Below is a small trained network, with its code and all its weights. Each question gives an input and a class and asks what happens when units are switched off, that is, made to give their printed mean instead of their output.

import numpy as np


def w(rows, s, z=0):
    codes = np.array(rows[::2]) - 128.0
    scale = np.full(codes.shape[1], s)
    scale[-1] = z or s
    return codes * scale


def f(y):
    return y / 2 * (1 + np.tanh(0.7978845608 * (y + 0.044715 * y**3)))


def log_softmax(a):
    a = a - a.max(-1, keepdims=True)
    return a - np.log(np.exp(a).sum(-1, keepdims=True))


def net(x, mask):
    res = np.array(x, float).reshape(1, 3) / 4 @ E
    y = f(res @ A[0][:, :-1].T + A[0][:, -1])
    res = res + np.where(mask, y, B[0][:, -1]) @ B[0][:, :-1]
    return log_softmax(res[-1] @ U[:, :-1].T + U[:, -1])


A, B = {}, {}
E = w([
[219,183,202,169],'x0',
[72,123,156,255],'x1',
[185,58,65,203],'x2',
],0.0096)
A[0] = w([
[79,116,94,29,223],'N0',
[75,170,186,89,238],'N1',
[52,101,160,171,160],'N2',
[160,123,98,107,163],'N3',
[122,103,85,131,186],'N4',
[221,42,45,189,215],'N5',
[160,122,111,53,253],'N6',
[209,176,186,125,195],'N7',
[51,105,85,148,152],'N8',
[68,162,160,88,231],'N9',
[200,162,209,250,118],'N10',
[45,133,172,243,209],'N11',
[205,118,122,75,132],'N12',
[211,155,187,121,161],'N13',
],0.014,0.0058)
B[0] = w([
[164,18,174,91,223],'N0',
[148,191,186,71,210],'N1',
[73,150,102,87,189],'N2',
[130,116,112,173,152],'N3',
[96,97,103,147,162],'N4',
[131,20,49,197,240],'N5',
[185,90,175,177,205],'N6',
[184,197,140,189,209],'N7',
[53,120,95,93,187],'N8',
[136,135,150,49,200],'N9',
[255,125,87,54,241],'N10',
[99,142,92,5,250],'N11',
[132,160,109,202,178],'N12',
[162,194,112,180,196],'N13',
],0.026,0.015)
U = w([
[227,40,159,75,219],'0',
[97,1,190,205,93],'1',
[176,199,244,189,114],'2',
[159,136,93,243,116],'3',
[31,146,183,57,158],'4',
[40,105,51,128,102],'5',
[158,204,142,73,5],'6',
],0.007,0.0029)

Each question gives the input, the list of numbers given to net, and the class t.
The units are the neurons (one row each of A and B). Each row of codes is followed by its name. A weight is (code - 128) times the scale printed after its matrix; where a second scale follows, it is the last column's (A, B and U).
mask holds one flag per neuron, in row order. A switched-off neuron (its flag False) gives its mean, the last column of its row in B, instead of its output. The means were averaged over made-up inputs and are rounded, as every weight is.
A unit's drop is (log p(t) with every unit on - log p(t) with that unit switched off) / (log p(t) with every unit on - log p(t) with every unit switched off).
The circuit of an input: a set's keep is (log p(t) with only the set's units on - log p(t) with every unit switched off) / (log p(t) with every unit on - log p(t) with every unit switched off). Starting from the 12 units with the biggest drops (on a tie, the unit counted first), units are removed one at a time, each time the one whose removal leaves the highest keep (on an exact tie, the one counted first), for as long as the keep stays at least 0.8.
circuit, biggest first: the units of the circuit, biggest drop first
unit that matters most: the unit with the biggest drop
k most important neurons: the k neurons with the biggest drops, biggest first
drop of u: that unit's drop, to one decimal
input [-7,1,-7], class 4: circuit, biggest first => (N10)
input [-7,1,-2], class 4: circuit, biggest first => (N10; N5)
input [6,0,-8], class 2: circuit, biggest first => (N11; N7)
input [5,5,0], class 6: 4 most important neurons => (N0; N5; N6; N11)
input [0,1,5], class 5: 3 most important neurons => (N0; N6; N7)
input [-2,1,6], class 5: 2 most important neurons => (N0; N6)
input [8,1,-7], class 6: 3 most important neurons => (N10; N6; N9)
input [6,1,-3], class 6: 2 most important neurons => (N10; N6)
input [2,-1,0], class 2: 2 most important neurons => (N5; N11)
input [1,-3,-5], class 2: drop of N11 => 0.2
input [4,-4,-7], class 2: drop of N5 => 0.0
input [-3,4,-1], class 4: drop of N5 => 0.1
input [-4,-3,1], class 1: drop of N11 => 0.2
input [-4,5,1], class 5: unit that matters most => N1
